Below is a small trained network, with its code and all its weights. Each question gives an input and a class and asks what happens when units are switched off, that is, made to give their printed mean instead of their output.

import numpy as np


def w(rows, s, z=0):
    codes = np.array(rows[::2]) - 128.0
    scale = np.full(codes.shape[1], s)
    scale[-1] = z or s
    return codes * scale


def norm(h):
    return h / np.sqrt((h * h).mean(-1, keepdims=True) + 1e-5)


def f(y):
    return np.maximum(y, 0)


def log_softmax(a):
    a = a - a.max(-1, keepdims=True)
    return a - np.log(np.exp(a).sum(-1, keepdims=True))


def net(x, mask):
    res = np.array(x, float).reshape(1, 4) / 4 @ E
    u = 0
    for l in range(3):
        y = f(norm(res) @ A[l][:, :-1].T + A[l][:, -1])
        res = res + np.where(mask[u : u + 8], y, B[l][:, -1]) @ B[l][:, :-1]
        u += 8
    return log_softmax(norm(res)[-1] @ U[:, :-1].T + U[:, -1])


A, B = {}, {}
E = w([
[69,98,209,167,93],'x0',
[117,35,37,176,108],'x1',
[137,180,58,88,2],'x2',
[80,66,104,40,167],'x3',
],0.0063)
A[0] = w([
[171,190,76,161,171,102],'L0N0',
[129,179,120,117,47,61],'L0N1',
[139,100,109,164,155,51],'L0N2',
[124,110,163,12,137,135],'L0N3',
[203,185,176,67,143,5],'L0N4',
[116,106,98,60,57,82],'L0N5',
[140,162,57,57,183,132],'L0N6',
[62,110,180,117,66,252],'L0N7',
],0.011,0.003)
B[0] = w([
[185,63,248,134,59,200],'L0N0',
[253,247,32,110,239,229],'L0N1',
[127,219,57,99,181,160],'L0N2',
[25,99,83,80,193,244],'L0N3',
[49,196,176,111,126,210],'L0N4',
[164,171,22,74,238,229],'L0N5',
[187,51,221,80,41,245],'L0N6',
[202,84,181,33,26,253],'L0N7',
],0.0082,0.0051)
A[1] = w([
[120,99,199,117,133,65],'L1N0',
[92,80,55,180,104,23],'L1N1',
[154,106,57,150,99,138],'L1N2',
[67,105,133,177,70,29],'L1N3',
[70,200,143,120,117,39],'L1N4',
[180,49,88,182,119,100],'L1N5',
[144,84,180,180,247,121],'L1N6',
[149,160,135,228,71,6],'L1N7',
],0.014,0.0012)
B[1] = w([
[165,172,76,100,138,255],'L1N0',
[86,189,187,99,207,164],'L1N1',
[94,210,171,157,99,226],'L1N2',
[154,131,172,84,86,143],'L1N3',
[126,173,154,242,142,176],'L1N4',
[86,172,220,117,110,228],'L1N5',
[170,211,20,86,45,252],'L1N6',
[150,10,108,176,235,198],'L1N7',
],0.012,0.0049)
A[2] = w([
[6,77,87,108,157,125],'L2N0',
[181,69,198,84,46,20],'L2N1',
[131,82,189,131,205,255],'L2N2',
[140,119,131,194,89,197],'L2N3',
[44,193,239,122,140,72],'L2N4',
[122,112,131,56,157,70],'L2N5',
[176,120,143,103,201,193],'L2N6',
[173,163,141,178,212,203],'L2N7',
],0.013,0.002)
B[2] = w([
[156,39,40,178,185,179],'L2N0',
[147,70,233,49,81,212],'L2N1',
[208,151,42,139,132,182],'L2N2',
[211,123,142,77,187,158],'L2N3',
[61,159,168,99,249,253],'L2N4',
[174,132,181,223,131,242],'L2N5',
[47,95,103,193,48,238],'L2N6',
[77,44,89,94,138,244],'L2N7',
],0.015,0.0057)
U = w([
[186,225,40,73,106,212],'0',
[59,213,177,123,232,224],'1',
[205,78,209,63,72,174],'2',
[175,8,42,179,180,153],'3',
[134,117,125,129,104,144],'4',
[45,160,143,216,28,13],'5',
[87,131,158,229,133,4],'6',
[87,128,147,216,110,1],'7',
],0.012,0.0051)

Each question gives the input, the list of numbers given to net, and the class t.
The units are the neurons (one row each of A and B). Each row of codes is followed by its name. A weight is (code - 128) times the scale printed after its matrix; where a second scale follows, it is the last column's (A, B and U).
mask holds one flag per neuron, layer by layer. A switched-off neuron (its flag False) gives its mean, the last column of its row in B, instead of its output. The means were averaged over made-up inputs and are rounded, as every weight is.
A unit's drop is (log p(t) with every unit on - log p(t) with that unit switched off) / (log p(t) with every unit on - log p(t) with every unit switched off).
The circuit of an input: a set's keep is (log p(t) with only the set's units on - log p(t) with every unit switched off) / (log p(t) with every unit on - log p(t) with every unit switched off). Starting from the 12 units with the biggest drops (on a tie, the unit counted first), units are removed one at a time, each time the one whose removal leaves the highest keep (on an exact tie, the one counted first), for as long as the keep stays at least 0.8.
circuit, biggest first: the units of the circuit, biggest drop first
top k neurons: the k neurons with the biggest drops, biggest first
top k neurons in layer l: the k neurons of layer l with the biggest drops, biggest first
drop of u: that unit's drop, to one decimal
input [4,7,3,7], class 1: circuit, biggest first	[L1N1, L0N6]
input [8,-1,-8,0], class 0: top neuron	[L1N6]
input [3,-5,-5,6], class 3: top 3 neurons	[L0N3, L2N0, L0N1]
input [-8,4,-1,-2], class 2: top 2 neurons in layer 0	[L0N0, L0N6]
input [1,6,4,-8], class 3: top 2 neurons	[L1N7, L0N3]
input [6,0,6,2], class 0: top 2 neurons	[L0N1, L0N5]
input [7,-3,6,8], class 3: circuit, biggest first	[L0N3, L2N0]
input [-7,8,7,1], class 1: circuit, biggest first	[L0N7, L1N6, L1N1]
input [-2,-5,-7,-8], class 3: top 4 neurons in layer 1	[L1N7, L1N2, L1N5, L1N4]
input [-2,-4,-4,-2], class 0: top 2 neurons	[L1N6, L0N7]
input [6,-1,4,7], class 3: top 3 neurons	[L0N3, L0N5, L2N0]
input [0,-3,-7,7], class 0: top 2 neurons	[L1N6, L1N7]
input [5,-3,1,-7], class 3: top 2 neurons	[L1N7, L0N6]
input [-8,-7,6,-1], class 2: circuit, biggest first	[L0N6]
input [6,0,1,-7], class 3: top 2 neurons	[L1N7, L0N6]
input [3,7,-4,-7], class 1: top 2 neurons in layer 1	[L1N5, L1N1]
input [8,1,-8,6], class 0: top 2 neurons in layer 0	[L0N6, L0N0]
input [7,6,-8,8], class 0: top 2 neurons	[L1N6, L0N6]
input [-4,2,6,8], class 3: top 3 neurons in layer 0	[L0N5, L0N3, L0N7]
input [8,1,-4,-7], class 2: top neuron	[L0N1]
input [8,4,-8,7], class 0: top 4 neurons	[L1N6, L0N6, L1N0, L0N0]
input [-4,5,1,1], class 1: top 3 neurons	[L1N5, L0N7, L2N4]
input [-8,-6,7,0], class 2: top 3 neurons in layer 0	[L0N6, L0N0, L0N2]
input [7,5,-2,1], class 2: top 2 neurons in layer 0	[L0N7, L0N1]
input [-2,-1,7,-8], class 3: top 2 neurons in layer 1	[L1N7, L1N6]
input [-8,-2,-8,-7], class 0: top 2 neurons in layer 1	[L1N6, L1N0]
input [-5,8,-5,-5], class 1: circuit, biggest first	[L1N5]
input [0,-6,4,7], class 3: top 2 neurons in layer 0	[L0N3, L0N5]
input [5,-2,-8,6], class 0: drop of L1N6	0.9
